Below is a small trained network, with its code and all its weights. Each question gives an input and a class and asks what happens when units are switched off, that is, made to give their printed mean instead of their output.

import numpy as np


def w(rows, s, z=0):
    codes = np.array(rows[::2]) - 128.0
    scale = np.full(codes.shape[1], s)
    scale[-1] = z or s
    return codes * scale


def f(y):
    return np.maximum(y, 0)


def log_softmax(a):
    a = a - a.max(-1, keepdims=True)
    return a - np.log(np.exp(a).sum(-1, keepdims=True))


def net(x, mask):
    res = np.array(x, float).reshape(1, 6) / 4 @ E
    y = f(res @ A[0][:, :-1].T + A[0][:, -1])
    res = res + np.where(mask, y, B[0][:, -1]) @ B[0][:, :-1]
    return log_softmax(res[-1] @ U[:, :-1].T + U[:, -1])


A, B = {}, {}
E = w([
[154,83,32,14,80,116],'x0',
[83,214,74,125,75,117],'x1',
[162,106,171,167,49,195],'x2',
[166,186,166,56,179,158],'x3',
[122,151,38,162,156,215],'x4',
[1,83,167,105,138,136],'x5',
],0.0086)
A[0] = w([
[167,132,188,220,130,135,128],'N0',
[104,112,245,87,113,117,170],'N1',
[102,56,115,112,106,71,151],'N2',
[97,147,139,158,186,134,127],'N3',
[120,105,173,54,130,131,153],'N4',
[242,122,185,79,135,91,164],'N5',
[150,66,120,66,150,143,149],'N6',
[144,80,96,78,166,147,103],'N7',
[160,233,108,130,206,207,146],'N8',
[133,161,62,107,74,165,202],'N9',
[114,82,145,154,103,194,159],'N10',
[135,46,177,243,105,240,255],'N11',
],0.011,0.0055)
B[0] = w([
[192,78,175,145,164,78,196],'N0',
[121,135,245,142,80,98,208],'N1',
[113,102,101,189,155,150,181],'N2',
[79,152,159,103,175,146,168],'N3',
[144,89,200,157,120,97,175],'N4',
[192,108,158,53,219,107,202],'N5',
[162,83,65,96,222,108,176],'N6',
[120,127,68,96,161,161,165],'N7',
[98,173,142,139,131,180,206],'N8',
[166,169,79,108,80,111,194],'N9',
[172,144,111,177,87,147,177],'N10',
[224,160,129,199,106,127,252],'N11',
],0.011,0.014)
U = w([
[187,89,190,159,126,55,201],'0',
[40,54,128,176,169,73,4],'1',
[44,125,218,125,69,133,67],'2',
[162,209,64,167,2,143,176],'3',
[83,214,125,44,161,169,138],'4',
[153,20,52,56,193,123,149],'5',
[121,146,158,219,152,208,62],'6',
],0.0085,0.0039)

Each question gives the input, the list of numbers given to net, and the class t.
The units are the neurons (one row each of A and B). Each row of codes is followed by its name. A weight is (code - 128) times the scale printed after its matrix; where a second scale follows, it is the last column's (A, B and U).
mask holds one flag per neuron, in row order. A switched-off neuron (its flag False) gives its mean, the last column of its row in B, instead of its output. The means were averaged over made-up inputs and are rounded, as every weight is.
A unit's drop is (log p(t) with every unit on - log p(t) with that unit switched off) / (log p(t) with every unit on - log p(t) with every unit switched off).
The circuit of an input: a set's keep is (log p(t) with only the set's units on - log p(t) with every unit switched off) / (log p(t) with every unit on - log p(t) with every unit switched off). Starting from all 12 units, units are removed one at a time, each time the one whose removal leaves the highest keep (on an exact tie, the one counted first), for as long as the keep stays at least 0.8.
circuit, biggest first: the units of the circuit, biggest drop first
top k neurons: the k neurons with the biggest drops, biggest first
drop of u: that unit's drop, to one decimal
input [6,-8,-2,3,-6,3], class 5: top 3 neurons => [N6, N7, N11]
input [-7,0,-5,-1,-8,8], class 2: circuit, biggest first => [N1, N11]
input [2,5,-5,-4,-5,-6], class 5: circuit, biggest first => [N11, N1]
input [3,-7,-4,-3,-3,4], class 1: circuit, biggest first => [N2, N11]
input [3,4,-2,1,-2,2], class 3: circuit, biggest first => [N5]
input [-6,0,4,-7,8,5], class 3: circuit, biggest first => [N11, N10]
input [-4,-5,-7,-4,3,8], class 6: circuit, biggest first => [N0, N5]
input [2,4,-3,7,-1,5], class 2: circuit, biggest first => [N4, N5, N11]
input [3,-6,1,-6,-4,-6], class 5: circuit, biggest first => [N1, N5, N6]
input [0,-8,-4,0,-1,4], class 1: circuit, biggest first => [N11, N0, N9]
input [4,3,-6,-5,-4,1], class 5: top 2 neurons => [N1, N11]
input [3,4,-5,-1,0,-1], class 3: drop of N3 => 0.2
input [-4,5,0,8,5,0], class 4: drop of N11 => 0.3
input [5,-7,3,0,6,-2], class 5: circuit, biggest first => [N6]
input [-1,7,-1,-6,-7,8], class 2: drop of N0 => 0.1
